Below is a small trained network, with its code and all its weights. Each question gives an input and a class and asks what happens when units are switched off, that is, made to give their printed mean instead of their output.

import numpy as np


def w(rows, s, z=0):
    codes = np.array(rows[::2]) - 128.0
    scale = np.full(codes.shape[1], s)
    scale[-1] = z or s
    return codes * scale


def f(y):
    return y / 2 * (1 + np.tanh(0.7978845608 * (y + 0.044715 * y**3)))


def log_softmax(a):
    a = a - a.max(-1, keepdims=True)
    return a - np.log(np.exp(a).sum(-1, keepdims=True))


def net(x, mask):
    res = np.array(x, float).reshape(1, 4) / 4 @ E
    y = f(res @ A[0][:, :-1].T + A[0][:, -1])
    res = res + np.where(mask, y, B[0][:, -1]) @ B[0][:, :-1]
    return log_softmax(res[-1] @ U[:, :-1].T + U[:, -1])


A, B = {}, {}
E = w([
[2,91,36,228,71],'x0',
[61,231,252,179,7],'x1',
[90,53,179,50,66],'x2',
[119,131,135,130,144],'x3',
],0.0064)
A[0] = w([
[119,163,234,89,56,164],'N1',
[36,146,65,105,102,58],'N2',
[104,197,142,115,90,62],'N3',
[118,145,131,130,85,75],'N4',
[144,104,72,90,176,120],'N5',
[192,187,55,153,79,132],'N6',
[130,166,194,189,142,186],'N7',
[64,67,76,167,111,115],'N8',
[177,205,195,184,65,207],'N9',
[196,160,133,73,139,182],'N10',
[75,208,101,202,53,182],'N11',
[211,157,171,64,137,105],'N12',
[87,201,135,146,67,92],'N13',
[169,87,219,87,125,149],'N14',
[120,147,151,79,170,71],'N15',
[113,6,179,61,68,143],'N16',
[189,218,89,99,125,202],'N17',
[158,207,88,163,166,209],'N18',
[155,168,54,169,162,182],'N19',
[137,105,56,109,158,80],'N20',
[88,93,151,84,116,154],'N21',
[149,103,176,124,145,32],'N22',
[90,119,66,225,127,130],'N23',
[244,138,169,138,113,44],'N24',
[107,61,152,69,80,171],'N25',
[177,166,118,120,149,255],'N26',
[187,81,71,114,115,81],'N27',
[204,50,129,109,152,216],'N28',
[54,122,69,162,77,53],'N29',
[86,95,138,55,90,83],'N30',
[78,112,64,133,98,96],'N31',
[192,112,187,122,137,87],'N32',
],0.011,0.0046)
B[0] = w([
[145,73,121,50,107,254],'N1',
[175,157,220,56,70,165],'N2',
[222,86,131,78,154,156],'N3',
[177,163,126,117,148,133],'N4',
[189,90,157,3,152,207],'N5',
[76,150,56,171,188,156],'N6',
[157,26,74,56,153,188],'N7',
[114,184,212,59,39,205],'N8',
[132,92,128,57,162,243],'N9',
[84,105,171,102,89,216],'N10',
[85,95,160,39,186,233],'N11',
[89,196,233,79,60,224],'N12',
[158,59,174,67,114,185],'N13',
[90,130,187,90,123,217],'N14',
[167,144,162,159,33,143],'N15',
[45,138,76,64,188,233],'N16',
[11,140,156,111,117,197],'N17',
[46,81,72,14,153,204],'N18',
[78,100,154,26,162,208],'N19',
[172,85,166,34,105,187],'N20',
[106,138,91,112,163,167],'N21',
[157,205,116,131,108,129],'N22',
[61,161,181,80,52,216],'N23',
[88,214,178,121,67,174],'N24',
[2,99,68,62,202,203],'N25',
[21,73,145,124,99,210],'N26',
[164,108,166,25,94,178],'N27',
[112,69,149,95,97,245],'N28',
[139,164,209,79,77,188],'N29',
[131,183,81,132,229,164],'N30',
[134,166,230,87,100,173],'N31',
[130,168,184,141,73,173],'N32',
],0.0068,0.0079)
U = w([
[114,210,218,110,46,101],'0',
[87,79,136,99,136,253],'1',
[34,140,102,89,207,168],'2',
[255,4,147,69,107,58],'3',
[73,111,123,144,168,148],'4',
[213,176,85,236,187,3],'5',
[173,128,65,205,189,3],'6',
[197,220,54,180,152,3],'7',
],0.0079,0.0049)

Each question gives the input, the list of numbers given to net, and the class t.
The units are the neurons (one row each of A and B). Each row of codes is followed by its name. A weight is (code - 128) times the scale printed after its matrix; where a second scale follows, it is the last column's (A, B and U).
mask holds one flag per neuron, in row order. A switched-off neuron (its flag False) gives its mean, the last column of its row in B, instead of its output. The means were averaged over made-up inputs and are rounded, as every weight is.
A unit's drop is (log p(t) with every unit on - log p(t) with that unit switched off) / (log p(t) with every unit on - log p(t) with every unit switched off).
The circuit of an input: a set's keep is (log p(t) with only the set's units on - log p(t) with every unit switched off) / (log p(t) with every unit on - log p(t) with every unit switched off). Starting from the 12 units with the biggest drops (on a tie, the unit counted first), units are removed one at a time, each time the one whose removal leaves the highest keep (on an exact tie, the one counted first), for as long as the keep stays at least 0.8.
units of the circuit, in order: the units of the circuit, biggest drop first
unit that matters most: the unit with the biggest drop
k most important neurons: the k neurons with the biggest drops, biggest first
drop when u is switched off: that unit's drop, to one decimal
input [6,2,6,-4], class 0: unit that matters most	N8
input [-7,6,-8,0], class 2: 2 most important neurons	[N18 N7]
input [-5,-2,-4,0], class 0: units of the circuit, in order	[N12 N24]
input [-5,8,-6,-7], class 3: units of the circuit, in order	[N7 N3]
input [-5,-2,8,4], class 2: 3 most important neurons	[N16 N25 N30]
input [-3,2,7,-1], class 2: units of the circuit, in order	[N16 N25]
input [-3,-4,6,1], class 2: units of the circuit, in order	[N16 N25]
input [-5,3,-8,-5], class 2: units of the circuit, in order	[N18 N6]
input [8,5,-6,6], class 0: 2 most important neurons	[N23 N29]
input [2,7,6,3], class 3: 3 most important neurons	[N1 N13 N3]
input [1,0,7,-2], class 2: 2 most important neurons	[N16 N25]
input [-7,-4,-6,-4], class 0: 2 most important neurons	[N12 N24]
input [-6,7,-7,2], class 2: 2 most important neurons	[N17 N18]
input [-7,-1,4,-5], class 0: units of the circuit, in order	[N12]
input [-2,6,-6,-6], class 1: drop when N16 is switched off	0.2
input [5,-3,-1,-2], class 0: drop when N23 is switched off	0.1
input [7,8,-3,-5], class 3: drop when N9 is switched off	0.2
input [-3,5,-3,1], class 3: drop when N26 is switched off	0.0
